Here is a tiny trained network, its code and every weight. The questions are about switching its units off for an input and a target symbol, where a switched-off unit gives its printed mean instead of its output.

import numpy as np


def w(rows, s, z=0):
    codes = np.array(rows[::2]) - 128.0
    scale = np.full(codes.shape[1], s)
    scale[-1] = z or s
    return codes * scale


def norm(h):
    return h / np.sqrt((h * h).mean(-1, keepdims=True) + 1e-5)


def f(y):
    return np.maximum(y, 0)


def softmax(a):
    e = np.exp(a - a.max(-1, keepdims=True))
    return e / e.sum(-1, keepdims=True)


def log_softmax(a):
    a = a - a.max(-1, keepdims=True)
    return a - np.log(np.exp(a).sum(-1, keepdims=True))


def net(x, mask):
    ids = ['αβγεζθλμξτφψ'.index(c) for c in x.split()]
    T = len(ids)
    res = E[ids] + P[:T]
    r = norm(res)
    for j in range(2):
        rows = slice(2 * j, 2 * j + 2)
        q, k, v = (r @ M[0][rows].T for M in (Q, K, V))
        z = softmax(np.where(np.tri(T) > 0, q @ k.T / 2**0.5, -1e9)) @ v
        o = O[0][rows]
        res = res + np.where(mask[j], z, o[:, -1]) @ o[:, :-1]
    y = f(norm(res) @ A[0][:, :-1].T + A[0][:, -1])
    res = res + np.where(mask[2:14], y, B[0][:, -1]) @ B[0][:, :-1]
    return log_softmax(norm(res)[-1] @ U[:, :-1].T + U[:, -1])


Q, K, V, O, A, B = {}, {}, {}, {}, {}, {}
E = w([
[174,56,23,98,104],'α',
[42,142,96,239,93],'β',
[189,245,74,154,114],'γ',
[141,96,53,95,70],'ε',
[114,87,89,66,50],'ζ',
[122,90,76,69,52],'θ',
[151,36,61,94,59],'λ',
[151,170,193,1,194],'μ',
[94,155,26,72,178],'ξ',
[17,76,113,103,173],'τ',
[146,91,72,78,59],'φ',
[106,93,74,55,5],'ψ',
],0.0071)
P = w([
[202,8,116,52,2],'0',
[153,43,97,57,15],'1',
[125,74,100,73,25],'2',
[131,99,100,81,41],'3',
[136,99,96,94,67],'4',
[112,120,113,106,73],'5',
[116,129,101,115,99],'6',
[111,130,92,138,123],'7',
[93,160,102,123,127],'8',
[81,179,106,128,139],'9',
[85,177,112,142,162],'10',
[68,189,110,139,178],'11',
[59,199,113,154,200],'12',
],0.0065)
Q[0] = w([
[182,107,194,127,144],'H0',
[34,148,1,34,137],'H0',
[103,92,160,122,120],'H1',
[119,123,162,160,127],'H1',
],0.031)
K[0] = w([
[152,100,121,68,89],'H0',
[65,227,148,155,252],'H0',
[134,110,136,122,99],'H1',
[132,95,190,169,90],'H1',
],0.019)
V[0] = w([
[53,31,205,36,182],'H0',
[16,23,123,190,121],'H0',
[19,128,151,249,48],'H1',
[67,150,51,179,182],'H1',
],0.014)
O[0] = w([
[104,72,234,71,137,2],'H0',
[59,79,146,190,172,196],'H0',
[154,246,138,204,134,106],'H1',
[54,199,115,107,138,158],'H1',
],0.011,0.0093)
A[0] = w([
[124,55,98,169,199,6],'N0',
[92,105,191,152,159,75],'N1',
[164,69,130,139,94,141],'N2',
[180,179,223,107,106,215],'N3',
[199,126,80,150,109,163],'N4',
[73,121,108,119,110,19],'N5',
[144,138,106,21,173,136],'N6',
[83,121,202,149,114,61],'N7',
[252,193,83,134,139,87],'N8',
[226,206,240,20,146,75],'N9',
[153,136,148,220,123,43],'N10',
[188,129,156,162,84,99],'N11',
],0.015,0.0024)
B[0] = w([
[67,122,111,121,83,226],'N0',
[131,92,117,123,170,173],'N1',
[162,163,133,161,141,198],'N2',
[141,101,77,135,93,143],'N3',
[131,97,118,153,167,232],'N4',
[103,96,121,115,133,186],'N5',
[94,164,109,51,142,226],'N6',
[126,85,109,155,153,159],'N7',
[110,109,56,152,180,254],'N8',
[141,109,73,201,3,161],'N9',
[129,124,144,65,106,216],'N10',
[132,100,117,112,112,152],'N11',
],0.032,0.0063)
U = w([
[121,57,66,95,109,253],'α',
[32,160,89,179,103,203],'β',
[136,216,69,178,202,180],'γ',
[154,139,140,151,121,23],'ε',
[153,154,157,145,110,65],'ζ',
[157,145,163,143,118,55],'θ',
[146,149,159,152,110,24],'λ',
[167,174,144,125,1,79],'μ',
[108,186,151,16,139,80],'ξ',
[107,86,220,155,207,82],'τ',
[159,145,151,141,116,38],'φ',
[163,156,161,166,104,72],'ψ',
],0.0097,0.0045)

Each question gives the input, a string of symbols that net reads in full, and the target symbol t.
The units are the heads (2 rows each of Q, K, V and O) and the neurons (one row each of A and B). Each row of codes is followed by its name. A weight is (code - 128) times the scale printed after its matrix; where a second scale follows, it is the last column's (O, A, B and U).
mask holds one flag per unit, heads first, then neurons. A switched-off unit (its flag False) gives its mean, the last column of its rows in O or B, instead of its output. The means were averaged over made-up inputs and are rounded, as every weight is.
A unit's drop is (log p(t) with every unit on - log p(t) with that unit switched off) / (log p(t) with every unit on - log p(t) with every unit switched off).
The circuit of an input: a set's keep is (log p(t) with only the set's units on - log p(t) with every unit switched off) / (log p(t) with every unit on - log p(t) with every unit switched off). Starting from the 12 units with the biggest drops (on a tie, the unit counted first), units are removed one at a time, each time the one whose removal leaves the highest keep (on an exact tie, the one counted first), for as long as the keep stays at least 0.8.
circuit, biggest first: the units of the circuit, biggest drop first
k most important neurons: the k neurons with the biggest drops, biggest first
drop of u: that unit's drop, to one decimal
input β β γ ξ α ξ ε, target ξ: circuit, biggest first => H0; N6; N8
input ψ ε γ β λ ξ θ, target ξ: circuit, biggest first => H0; N6; N8
input φ β γ μ ψ α, target μ: circuit, biggest first => H0; N9
input β ψ β β ξ α, target ξ: 2 most important neurons => N6; N8
input ψ ε γ β α θ τ θ ε ε, target τ: circuit, biggest first => H0
input γ ε ζ β γ α ζ ε α, target γ: circuit, biggest first => H0; N0
input ξ ψ μ θ, target μ: 2 most important neurons => N9; N8
input τ μ β ξ, target ξ: circuit, biggest first => H0; N6
input λ ξ γ φ φ φ, target γ: circuit, biggest first => H0; N0
input β γ β β, target γ: 3 most important neurons => N0; N9; N5
input β ε ψ ζ γ τ, target τ: drop of H0 => 1.0
input ε γ β ε ξ ξ, target ξ: drop of N6 => 0.2
input ξ ζ γ γ λ γ ξ α ψ ξ ξ θ φ, target ξ: drop of H1 => 0.4
input λ ξ γ μ ζ θ ξ θ φ ξ φ, target ξ: drop of N1 => 0.0
